Rows and whether each has a hidden trait (one of two labels; each part has its own):
(in the rows, 128 means zero)
[ 17 153 166 131 163 125  97 141 136  75  96 130 115 139 159 124 128] => Z183
[ 82 135 138 139 120 124 124 140 129 131 112 115 124 143 146 128 155] => Z183
[203 111  56 107 114  44  89 181 132 102 197  15 149 145 151  98 255] => Z183
[ 64 141 134 128 140  89  89 163 135  87 124  72 126 151 176 113 203] => Z183
[167 121 138 107 153 136 126 117 129 105 149 160 129 107 109 129  84] => Z480
[ 31 144 155 126 143 114  89 150 137  90 120 111 120 150 170 126 168] => Z183
[ 86 147 140 144 126 125 126 137 128 115 100 114 124 135 136 119 127] => Z183
[103 130 140 124 150 121 111 131 133  96 136 130 126 126 137 127 132] => Z480
[141 160 141 130 160 118 130 125 128  81 111 110 125 106  96 114  78] => Z480
[120 121 133 116 143 121 114 132 132 102 145 132 127 127 143 126 134] => Z480
[ 51 163 165 134 164 129 114 133 133  72  93  77 117 126 137 120  99] => Z480
[187 101 120  93 137 138 124 112 129 129 177 166 134 109 115 135  99] => Z480
[110 155 118 154 121 102 129 150 126 116  98  64 128 138 133 111 162] => Z183
[ 68 173 121 150 148  72  95 175 133  63  93  19 125 145 153  95 201] => Z183
[135 121 128 110 144 107 102 138 133 109 156 115 130 130 142 120 159] => Z183
[ 67 164 172 134 174 144 130 114 130  71  92 140 118 109 112 125  43] => Z480
[ 83 123 151 111 149 124 104 132 135  96 139 145 123 133 152 135 129] => Z183
[ 47 194 168 154 173 118 119 143 131  50  62  76 115 120 122 104  87] => Z480
[113 114 144 103 148 136 105 122 135 104 149 165 125 124 141 136 113] => Z480
[129  97 140  92 141 130 104 124 134 121 171 168 128 129 148 140 129] => Z183
[143  78 133  84 137 135 102 119 134 129 190 186 131 125 147 145 133] => Z183
[ 11 160 199 131 179 155 109 119 135  58  89 161 110 122 145 134  62] => Z480
[133 128 107 136 110 107 127 146 127 141 129  86 132 140 137 120 182] => Z183
[115 208 147 147 174 117 131 129 127  53  79  73 123 105  96 101  93] => Z480
[113 183 130 163 142 106 135 148 126  83  75  48 124 124 113  98 127] => Z480
[ 18 162 157 143 148 107  93 157 136  78  89  90 117 151 168 115 172] => Z183
[186 127 122 109 145 124 128 120 128 102 150 124 132 107 110 122  99] => Z480
[150 122 148 105 152 145 124 109 131 104 143 169 126 107 113 136  76] => Z480
[ 58 119 151 113 152 123 107 137 137  96 139 143 122 141 164 134 147] => Z183
[ 64 160 160 138 160 124 114 138 133  74  93 108 118 127 131 118 110] => Z183

Part 2:
[112 118 123 125 108 135 147 134 140 115 106 121 124 122  73 125 123 160
 119 154 138 129 141 132 121 150] => Z444
[107 118 115 127 111 127 154 137 154 121 103 107  97 109  75 122 122 203
 109 138 122 130 127 151 106 113] => Z444
[113 110 125  59 107 133 162 118 150 118  93 114  95 102  83 108 111 196
 124 140 137 124 138 140 114 135] => Z444
[ 93 100 116  72 101 121 154 133 176 129  71 110 109  83  52 118 108 244
 124 133 129 132 127 162 107 151] => Z444
[136 119 126  89 119 147 142 114 120 107 143 119  85 134 113 111 120 157
 121 138 138 121 146 145 131 134] => Z444
[123 134 121 121 125 147 121 127 100 114 185 111  53 161 136 117 138 155
 115 124 126 112 148 160 130  83] => Z444
[101 111 116  88 119 120 173 146 169 125  83 101 118  98  38 129 117 188
 116 138 121 136 116 150  96 118] => Z444
[ 95 106 124  44 107 134 153 107 150 118 113 112  73 113 130 103 109 254
 129 127 140 114 145 155 109 126] => Z444
[101 104 115 109 102 118 177 143 174 125  71 104 103  87  29 124 115 221
  97 137 114 139 114 151  86 111] => Z444
[104 137 115 163 129 140  99 145 101 119 176 116  81 168 118 125 143 104
 109 134 127 106 144 161 143 101] => Z444
[ 84 107 112  43 103 123 143 128 164 134  92 111  91 107  83 118 117 236
 132 116 135 121 136 185 114 119] => Z981
[ 93 120 112 121 108 122 130 140 156 131  92 108  88 123  74 127 128 196
 126 120 126 123 137 191 121 100] => Z981
[111 122 124  71 116 146 136 116 116 112 139 108  87 133 126 107 119 173
 122 140 145 117 145 146 132 131] => Z444
[102 118 117 121 110 126 136 140 152 124  97 113 119 112  74 126 123 167
 120 138 131 126 126 155 111 135] => Z981
[ 95 121 112 136 105 127 132 150 141 127 135 111 116 119  52 133 129 146
 115 134 130 125 129 158 121 128] => Z981
[ 90 104 121  91  99 131 110 115 161 127  78 120 129 100  82 116 112 255
 149 138 157 116 142 158 143 164] => Z981
[124 114 118 135 113 128 142 150 134 118 105 106 144 104  66 133 125 115
 110 164 135 133 114 122 117 152] => Z981
[ 98 110 120  66 106 125 172 129 166 120 103 102  74 104  70 112 114 217
 109 123 118 130 130 174  90  94] => Z444
[105 108 122  96 105 137 154 127 140 116  83 120 138 108  74 115 118 161
 124 155 151 126 131 131 127 167] => Z981
[ 78 125 113 137 109 132  71 129 137 138 121 118  91 144 122 124 128 193
 146 114 145 105 152 202 161 122] => Z981
[ 75 110 123  59  90 136 102 100 152 130  99 117  93 120 122 104 108 252
 158 123 157 106 165 187 139 146] => Z981
[130 110 124 121  99 138 138 133 131 113  89 127 176 105  76 122 118  93
 127 176 160 120 125 105 141 205] => Z981
[ 88 120 112 125 106 126 122 137 156 133 109 111  94 120  73 132 127 195
 124 118 128 118 140 193 122 112] => Z981
[ 79 113 118 112 104 133 106 120 151 134  92 128 130 102 103 119 119 203
 157 131 156 108 149 176 155 159] => Z981
